What each symbol does to the elements:
j842 ^ j404
j842 $ j166
j842 ! j282
j842 * j283
j842 @ j215
j842 ~ j620
j519 ^ j542
j519 $ j601
j519 ! j192
j519 * j953
j519 @ j108
j519 ~ j32
j451 ^ j776
j451 $ j386
j451 ! j577
j451 * j299
j451 @ j56
j451 ~ j733
j32 ^ j910
j32 $ j577
j32 ! j726
j32 * j542
j32 @ j237
j32 ~ j523
j508 ^ j733
j508 $ j332
j508 ! j56
j508 * j451
j508 @ j769
j508 ~ j313
j402 ^ j877
j402 $ j344
j402 ! j992
j402 * j51
j402 @ j732
j402 ~ j907
j876 ^ j597
j876 $ j108
j876 ! j509
j876 * j27
j876 @ j210
j876 ~ j537
j860 ^ j215
j860 $ j706
j860 ! j31
j860 * j610
j860 @ j386
j860 ~ j658
j737 ^ j537
j737 $ j924
j737 ! j210
j737 * j876
j737 @ j465
j737 ~ j119
j877 ^ j344
j877 $ j724
j877 ! j777
j877 * j261
j877 @ j815
j877 ~ j161
j234 ^ j654
j234 $ j210
j234 ! j51
j234 * j865
j234 @ j402
j234 ~ j724
j396 ^ j519
j396 $ j542
j396 ! j218
j396 * j391
j396 @ j597
j396 ~ j400
j812 ^ j737
j812 $ j537
j812 ! j654
j812 * j551
j812 @ j724
j812 ~ j247
j137 ^ j926
j137 $ j299
j137 ! j542
j137 * j154
j137 @ j32
j137 ~ j675
j726 ^ j400
j726 $ j32
j726 ! j597
j726 * j396
j726 @ j537
j726 ~ j569
j154 ^ j769
j154 $ j253
j154 ! j418
j154 * j523
j154 @ j542
j154 ~ j926
j253 ^ j802
j253 $ j313
j253 ! j154
j253 * j454
j253 @ j137
j253 ~ j35
j537 ^ j924
j537 $ j237
j537 ! j812
j537 * j597
j537 @ j512
j537 ~ j391
j210 ^ j812
j210 $ j737
j210 ! j234
j210 * j509
j210 @ j344
j210 ~ j512
j215 ^ j706
j215 $ j53
j215 ! j511
j215 * j282
j215 @ j905
j215 ~ j605
j992 ^ j777
j992 $ j402
j992 ! j605
j992 * j620
j992 @ j283
j992 ~ j815
j733 ^ j332
j733 $ j532
j733 ! j454
j733 * j776
j733 @ j253
j733 ~ j238
j605 ^ j220
j605 $ j992
j605 ! j408
j605 * j706
j605 @ j668
j605 ~ j811
j323 ^ j895
j323 $ j865
j323 ! j404
j323 * j815
j323 @ j620
j323 ~ j261
j238 ^ j610
j238 $ j282
j238 ! j802
j238 * j332
j238 @ j35
j238 ~ j860
j675 ^ j451
j675 $ j776
j675 ! j910
j675 * j926
j675 @ j523
j675 ~ j508
j404 ^ j166
j404 $ j323
j404 ! j377
j404 * j811
j404 @ j706
j404 ~ j139
j378 ^ j509
j378 $ j551
j378 ! j895
j378 * j161
j378 @ j261
j378 ~ j210
j769 ^ j253
j769 $ j802
j769 ! j384
j769 * j56
j769 @ j601
j769 ~ j299
j777 ^ j402
j777 $ j877
j777 ! j220
j777 * j139
j777 @ j811
j777 ~ j915
j802 ^ j313
j802 $ j238
j802 ! j769
j802 * j508
j802 @ j926
j802 ~ j31
j161 ^ j844
j161 $ j991
j161 ! j915
j161 * j344
j161 @ j895
j161 ~ j509
j237 ^ j569
j237 $ j194
j237 ! j537
j237 * j726
j237 @ j119
j237 ~ j418
j511 ^ j860
j511 $ j215
j511 ! j35
j511 * j238
j511 @ j776
j511 ~ j408
j924 ^ j237
j924 $ j569
j924 ! j737
j924 * j108
j924 @ j247
j924 ~ j953
j218 ^ j192
j218 $ j396
j218 ! j991
j218 * j247
j218 @ j551
j218 ~ j108
j732 ^ j815
j732 $ j915
j732 ! j283
j732 * j992
j732 @ j842
j732 ~ j323
j610 ^ j282
j610 $ j377
j610 ! j313
j610 * j532
j610 @ j31
j610 ~ j215
j391 ^ j953
j391 $ j418
j391 ! j247
j391 * j924
j391 @ j218
j391 ~ j519
j865 ^ j378
j865 $ j509
j865 ! j323
j865 * j907
j865 @ j51
j865 ~ j654
j408 ^ j658
j408 $ j605
j408 ! j386
j408 * j860
j408 @ j332
j408 ~ j376
j542 ^ j601
j542 $ j137
j542 ! j396
j542 * j418
j542 @ j726
j542 ~ j910
j454 ^ j508
j454 $ j733
j454 ! j523
j454 * j675
j454 @ j154
j454 ~ j802
j926 ^ j299
j926 $ j35
j926 ! j601
j926 * j769
j926 @ j910
j926 ~ j451
j283 ^ j811
j283 $ j732
j283 ! j668
j283 * j605
j283 @ j282
j283 ~ j404
j620 ^ j139
j620 $ j51
j620 ! j706
j620 * j404
j620 @ j605
j620 ~ j777
j668 ^ j376
j668 $ j283
j668 ! j332
j668 * j408
j668 @ j238
j668 ~ j377
j166 ^ j323
j166 $ j895
j166 ! j842
j166 * j732
j166 @ j53
j166 ~ j51
j811 ^ j732
j811 $ j815
j811 ! j376
j811 * j220
j811 @ j377
j811 ~ j166
j261 ^ j234
j261 $ j654
j261 ! j139
j261 * j895
j261 @ j777
j261 ~ j344
j577 ^ j675
j577 $ j451
j577 ! j32
j577 * j137
j577 @ j194
j577 ~ j454
j344 ^ j724
j344 $ j465
j344 ! j402
j344 * j234
j344 @ j915
j344 ~ j844
j465 ^ j512
j465 $ j247
j465 ! j344
j465 * j210
j465 @ j161
j465 ~ j27
j654 ^ j210
j654 $ j812
j654 ! j261
j654 * j378
j654 @ j877
j654 ~ j465
j377 ^ j842
j377 $ j404
j377 ! j610
j377 * j376
j377 @ j860
j377 ~ j53
j905 ^ j408
j905 $ j658
j905 ! j776
j905 * j511
j905 @ j733
j905 ~ j668
j523 ^ j56
j523 $ j454
j523 ! j569
j523 * j910
j523 @ j418
j523 ~ j769
j31 ^ j511
j31 $ j860
j31 ! j299
j31 * j313
j31 @ j451
j31 ~ j905
j915 ^ j907
j915 $ j161
j915 ! j732
j915 * j402
j915 @ j166
j915 ~ j865
j220 ^ j992
j220 $ j777
j220 ! j658
j220 * j53
j220 @ j376
j220 ~ j732
j313 ^ j238
j313 $ j610
j313 ! j253
j313 * j733
j313 @ j299
j313 ~ j511
j386 ^ j905
j386 $ j408
j386 ! j451
j386 * j31
j386 @ j508
j386 ~ j532
j192 ^ j396
j192 $ j519
j192 ! j27
j192 * j119
j192 @ j876
j192 ~ j726
j895 ^ j865
j895 $ j378
j895 ! j166
j895 * j915
j895 @ j139
j895 ~ j234
j51 ^ j261
j51 $ j234
j51 ! j620
j51 * j323
j51 @ j992
j51 ~ j877
j658 ^ j605
j658 $ j220
j658 ! j905
j658 * j215
j658 @ j532
j658 ~ j283
j119 ^ j391
j119 $ j953
j119 ! j512
j119 * j537
j119 @ j27
j119 ~ j396
j194 ^ j523
j194 $ j56
j194 ! j237
j194 * j32
j194 @ j953
j194 ~ j154
j27 ^ j218
j27 $ j192
j27 ! j844
j27 * j512
j27 @ j509
j27 ~ j597
j532 ^ j668
j532 $ j376
j532 ! j733
j532 * j905
j532 @ j313
j532 ~ j282
j400 ^ j32
j400 $ j910
j400 ! j108
j400 * j519
j400 @ j924
j400 ~ j194
j332 ^ j532
j332 $ j668
j332 ! j508
j332 * j386
j332 @ j802
j332 ~ j610
j108 ^ j726
j108 $ j400
j108 ! j876
j108 * j192
j108 @ j737
j108 ~ j237
j418 ^ j384
j418 $ j154
j418 ! j391
j418 * j569
j418 @ j396
j418 ~ j601
j724 ^ j465
j724 $ j512
j724 ! j877
j724 * j654
j724 @ j907
j724 ~ j991
j53 ^ j620
j53 $ j139
j53 ! j215
j53 * j842
j53 @ j658
j53 ~ j992
j56 ^ j454
j56 $ j508
j56 ! j194
j56 * j577
j56 @ j384
j56 ~ j253
j299 ^ j35
j299 $ j31
j299 ! j137
j299 * j253
j299 @ j577
j299 ~ j776
j991 ^ j27
j991 $ j218
j991 ! j161
j991 * j465
j991 @ j378
j991 ~ j876
j247 ^ j119
j247 $ j391
j247 ! j465
j247 * j737
j247 @ j991
j247 ~ j192
j139 ^ j51
j139 $ j261
j139 ! j53
j139 * j166
j139 @ j220
j139 ~ j402
j376 ^ j283
j376 $ j811
j376 ! j532
j376 * j658
j376 @ j610
j376 ~ j842
j35 ^ j31
j35 $ j511
j35 ! j926
j35 * j802
j35 @ j675
j35 ~ j386
j815 ^ j915
j815 $ j907
j815 ! j811
j815 * j777
j815 @ j404
j815 ~ j895
j512 ^ j247
j512 $ j119
j512 ! j724
j512 * j812
j512 @ j844
j512 ~ j218
j509 ^ j551
j509 $ j876
j509 ! j865
j509 * j844
j509 @ j234
j509 ~ j812
j384 ^ j154
j384 $ j769
j384 ! j953
j384 * j194
j384 @ j519
j384 ~ j137
j569 ^ j194
j569 $ j523
j569 ! j924
j569 * j400
j569 @ j391
j569 ~ j384
j776 ^ j386
j776 $ j905
j776 ! j675
j776 * j35
j776 @ j454
j776 ~ j332
j907 ^ j161
j907 $ j844
j907 ! j815
j907 * j877
j907 @ j323
j907 ~ j378
j706 ^ j53
j706 $ j620
j706 ! j860
j706 * j377
j706 @ j408
j706 ~ j220
j551 ^ j876
j551 $ j597
j551 ! j378
j551 * j991
j551 @ j654
j551 ~ j737
j597 ^ j108
j597 $ j726
j597 ! j551
j597 * j218
j597 @ j812
j597 ~ j924
j282 ^ j377
j282 $ j842
j282 ! j238
j282 * j668
j282 @ j511
j282 ~ j706
j953 ^ j418
j953 $ j384
j953 ! j119
j953 * j237
j953 @ j192
j953 ~ j542
j910 ^ j577
j910 $ j675
j910 ! j400
j910 * j601
j910 @ j569
j910 ~ j56
j601 ^ j137
j601 $ j926
j601 ! j519
j601 * j384
j601 @ j400
j601 ~ j577
j844 ^ j991
j844 $ j27
j844 ! j907
j844 * j724
j844 @ j865
j844 ~ j551

The rows follow the links: the fewer symbols apart two elements are, the more alike their rows tend to be.

Each row is also shifted at random along 7 hidden directions that mean nothing.

Some elements, each with a row of numbers:
j511
[-343  241  -15 -174  -50  372  133  -83 -170  191  101  -11  165 -141 -280  263 -135  -46   79 -132   70  -83  202  131   54   54  166  -92  -68  202 -116    5   97  162 -100  145  165    9 -106  105  262  -71   60 -125]
j769
[  83 -108   -3   18  137  101   68  -76  203  166  112  -34  131 -548  141  333  -83 -114  213 -374   32  -10   82   79 -180   89  -90  -16 -223  232 -159  295   83  129  264 -233  178  -91 -298   60  219  -99   58 -303]
j247
[-238 -593   49  344  299 -342  -88  162  291   91   -2  238    5 -315  413 -559  260  -10 -392   55 -148   71 -172   -4  129 -105 -417   22 -156  -89  -72  222  307 -207  183 -147  176 -119 -137 -277 -389   56  -22  -76]
j282
[ 673    5  148 -125 -102   89   55   14  -91 -313   18 -323 -258   17  -53  189 -113  -68  -12   13  190   31  186   63 -154   70  117   25   46 -189 -139  -25 -447 -126    9 -130  137  152  110  -37  226  140  192  -53]
j519
[ 273 -520  104   57  107 -282  125   -9  296 -161 -108 -295    0 -365  503   11  -45  -44  359 -148   58  307   29  -30 -245   29 -159   22  -87  -29 -111  302 -132 -185  384 -394  -63  -18 -263   10   22  -34  152 -560]
j569
[   9   56 -263   -2   68  121  -43   50  156  235 -260 -115  164 -220  251  268  -16 -128 -786  111   36 -326    1 -153 -147  114 -162  -94  207    0 -151  -78   32  -55  155 -274 -124  -68  -96   96   77 -155 -120  276]
j261
[-459  262   82   67  -72 -159  107  -94 -169  -92  161  248  -29  473 -194 -390   67  249  460  122  -79  153  -91   75  254 -153  166   59   20  103  287 -105  218   97 -269  357 -128   -8  188  -22 -278  134  -23  -85]
j220
[-386  431   66   -1 -188  235  -53 -135 -149  185  105   55  -75   40 -394  350    6  184  178 -365  110 -297  -20  225 -358   57 -187  113 -269  197  111 -357  -20  340  -67  254  203  201   94   42  349  -41 -190  633]
j953
[-605 -387   98  224  227 -183  177 -144  355  268   38  -86  109 -559  421  -48   49  219  606 -584   49  158  -23  228 -433  -20 -581   52 -430  360 -109  183  329  183  450 -229  158    7 -436   13  151 -162   22 -123]
j910
[-205  -52   30 -285  -38  244 -123   41  344  218 -127  -11  146 -209  197  178  -13 -142 -130   -2 -105   32  124 -111   10   59   43  -44   55 -110  -91   89   46    3  253 -283  144  -79 -259   44  191 -247  170 -118]
j844
[-292  197  289  338   84 -356  119 -135  403  -50  267  215 -176  -89  351 -220  189  303  249 -206   13  -28 -108  229 -237  -72 -234  279 -314  250  210  133  259  133  242 -206  271  -35  -28 -197 -192  229   30 -123]
j253
[  22  203 -205  -28   22  362   -9  -20   19  354   -7  -38  260 -517  -54  649 -137 -233 -588 -200   82 -427   82    8 -207  192  -15  -63 -102  253 -186   90   54  142  127 -137  137  -76 -189  126  323 -131 -180   88]
j313
[ 305   71  -14  250  209   39  191  -42  -19  155  250  -86  -50 -166   96 -180  -21  148 -401 -115   69 -231  195  236  -28  -54  -79  -10 -266  358 -319  313  298  168  114 -187  357  -76 -165 -182   -7  198   61  228]
j119
[ -44 -182  122  214   53 -264    8   15  368   69  -22   -3   43 -242  465  -89   95   50 -242  -31  -52  -61  -98    3 -213   11 -188  152 -236  107   43  268  159  -53  357 -311  104  -82 -196 -135 -129   49  -83 -163]
j577
[ 176  492  -21 -109   40  155   30  -30  308  148  267  303  169   50  139  -14  -42  -77 -296  239 -224  -96  156  -94  429  -26  566   22   77  237   21  468  392  153   79 -265  160 -374 -160  -41 -204   82  165 -439]
j532
[-158  166   24  -11    9  374    1   52    5  283   -6 -111  -59 -187  -33   79   38   31 -879  -31  144 -429  240  187 -154   47 -224  -36 -118   49 -322 -134   87   75   86 -132  491   97  -65 -159  300   14   55  614]
j732
[ 461 -436  147  347   66 -256  -40   64 -160 -185  -45 -296 -432  -41   36 -227  136  212 -192 -232  217 -115  -71  232 -501  -37 -623  111 -310 -154 -191 -207 -300 -101   93  -21  251  326  140 -273  109  199  -98  788]
j31
[ -35  -91   45 -148  -10  254   16   42  -65  150   26 -108   42  -44  -81 -107  -45  -10 -195   -2   -7   -9  222   76   96  -30   55  -85 -108   19 -247  118   85   33   40  -10  263   12 -163  -76  170  -50  142  102]
j601
[-591  155 -134 -279  -89  338 -140 -129  183  443 -228  -93  154  -36  -46  365  -26  134  378 -408  -50  -85   31  -24 -357   54 -298  -61  -33   99  -46 -328  100  352  223  -57  -69   87 -250  266  472 -463  -25  681]
j907
[-257  313  -44  -75 -241   67  -48   32 -148  -62 -197   -6   46  114 -136  348   -2 -113 -472  218  126 -264 -113  -91 -127  122   42   37  217 -144  216 -392 -254 -137 -172  145 -184  129  262  113   55    1 -233   84]
j658
[ 332  405  404 -367 -363  291    0   34  201 -256  133  -80 -122   16    3  380 -110 -216 -303  266   86  -56  274   13   36  127  587  169    4 -200   63  169 -357 -153   85 -239  436   26   39 -113  222  176  282 -623]
j724
[-523  -23   -6  374  223 -320   72 -131   37   61  118  209 -144   28   46 -355  206  366  519 -335   20   40 -205  203 -171 -127 -539   66 -155  199  127 -224  293  212  -22  156  -44   59   75  -42 -179   42  -99  417]
j391
[ 158 -109   67 -116 -215  -88  -74    3  288   -3 -309 -334   43  -31  371  293  -55   -4 -115    0   29  -33  -49 -134 -447   98  -87  128  -45  -84   57   14 -219  -88  390 -353 -132   72 -151   68  191 -153  -84   47]
j991
[ 210 -176   80  253   17 -336 -136  -11  235  -85 -170 -168 -319   52  311  -79  178  243  -18 -206   79 -101 -206   43 -553   -6 -585  177 -133 -129   61 -255 -181   -2  277 -240  -23  191   77 -117   29   14 -118  721]
j802
[  55  139  -46 -261 -145  300   37  -82 -108  119   28 -128  210 -103 -213  441 -221 -116  342 -173    7   30  138  -16  -46   94  298  -51  -90  174  -44  135  -58  163   25   53  -34  -31 -172  200  320 -165   -7 -238]
j509
[ -67  800   -5  165 -196 -189   14 -271  119   27   60   51 -175  500    1  193   65  467  379 -209   32 -286 -205   82 -471   -9  -97  269  -67  324  393 -340   68  417   69  -25 -232   70  199  112   22   52 -240  755]
j926
[-228   26 -178   66  234  311   -2   58  161  411  100  215  323 -755   74  364  -29 -328 -765 -112   -4 -354   83   19  105  139  -55 -123  -83  225 -248  278  294   42  115 -172  319 -212 -267    7   98  -89  -64 -249]
j238
[   6  -59  303 -192 -157  215   67  -43  122   47   37 -320 -127  -65   64   27  -59  139  139 -203   95   58  284  201 -278   -2  -47   78 -315   25 -216   81  -91   90  269 -205  448  152 -230 -120  405  -26  249  130]
j402
[-724  316  477 -138 -375   20   54  -97  182  -16  137  125  -27  169  -17   -3   51  196  405  -45  -11   69   30  197 -140  -26  173  280 -349  106  321  -10   63  113  117   98  331  102  -42 -113  119   71   35 -324]

From each start, follow one symbol. Which element do you reach?
Answers are names.
new walk
[-809  671   25   42 -201  171   29 -147 -211  255  182  317  121  248 -422  129   34  217   91  -99   -7 -301  -75  188  -19  -22   87  119 -203  347  286 -249  302  355 -230  434   76   40  137   46   43   30 -274  329]
^ j402
new walk
[ 460  326  273 -214 -469 -125  -68   46   45 -437 -173 -240 -234  596   85   88  -19   23 -252  486   48   -6   -4 -147 -112   36  404  225  204 -349  302 -173 -498 -259   -4 -129 -125  142  293  -60  -26  182   35  -69]
~ j161
new walk
[ -19  496   14  223   53   48  181 -170 -198   -9  394  219  -31 -142 -318  272  -49   71  225 -269  128 -230    6  256  -52   45   90   81 -205  401  107   35  115  268 -191  215  154  -15  135   29   21  224 -109 -112]
~ j620
new walk
[ 328 -439  -10 -270  -12  186  -38  162 -167  -83  -95 -201   68  -47  -94 -102 -121 -258  -75  187  -34  257  189 -126  287   -9  247 -179  106 -264 -262  192 -189 -237  -65   16   44   -9 -104  -16   85  -72  203 -332]
! j454
new walk
[-613 -153  223 -121 -170   27 -126  100  220  -36 -205   49    7 -259  147  192  118 -170 -253   81   60  -14  -87  -34 -162  104 -198   85   20 -332  148 -251 -220 -267  108  -34  141  147   41  -40  114  -95  -18 -251]
~ j210
new walk
[  16   -8 -483  205  214 -168  -71   82 -279   -1 -119  310  257  -59 -174  117   11 -279 -309  237  -75 -117 -333 -286  327   52   34 -185  438  -31  171 -129   54 -152 -386  310 -613 -174  263  224 -406  -35 -381 -136]
~ j597
new walk
[ 634   -3 -277 -232  -42  203  -52   38 -280  -49 -124 -202  143  102 -236  304 -222 -232  -24  127  -20   21   74 -215  138   72  356 -178  250  -65 -116   64 -236  -36 -151   60 -320  -54   24  198  112 -116  -33  -36]
@ j56
new walk
[-217  -49 -174  455  424 -337  224 -126  123  225  211  199   81  -53  297 -548  111  331  191 -157 -111   20  -75  127  112 -175 -275  -30 -134  485  -76  286  666  251   91  -92  -86 -235 -196  -61 -386   88  -34  115]
^ j569
new walk
[ 304 -683 -268  221  364 -102  -13  165  108   73 -308 -289   24 -624  425   35   46 -226 -764  -47  141 -118  -36  -96 -219   94 -606 -200  152 -191 -419  -12 -129 -303  232 -358  -64   30 -144  -15   20 -111  -39  192]
@ j396
new walk
[-279  -26 -178  387  273 -303  140  -30 -252  -68   93  223  -63  105 -114 -397  130  168   97   15   50   -2 -199   82  162 -110 -284  -74  128  105   83 -215  212   -1 -329  314 -244    2  254  -15 -377  156 -148  188]
* j865
new walk
[-294 -150 -102  129  126 -198 -114   87  116  121  -35  316  136  106  123 -416  151   10 -155  214 -233   71 -182 -145  323 -104  -10  -27   71  -33  122  114  342  -53  -34   65 -135 -185  -18  -71 -401  -38 -104  -55]
@ j551
new walk
[ 348  159  155 -250 -197    8  -31  -68  442  -40 -132 -287  -85  181  401  140  -58  111  127   16  -40   71  122  -94 -269   21  143  137    7  -50    6  128 -127   65  416 -519   23  -28 -199   16  189  -99  205   45]
@ j237
new walk
[ 568 -187  -46  199  224 -110  122  -50 -326 -260  155 -153 -299   26 -216 -172  -25  105  388 -219  168  130   43  173  -33  -59 -195  -93    7  -20 -182  -92 -194   15 -205  141  -12  146  182  -49   -1  179  113  245]
~ j842
new walk
[ 545   96 -368  -37  210  -33   10  -22 -121  -28    4   49   58  331  -74 -186  -81    1  225  153 -156  139  -10 -216  385  -87  267 -197  399   44  -70   88  127   98 -193   -2 -453 -217   47  174 -248  -63   85  110]
* j910
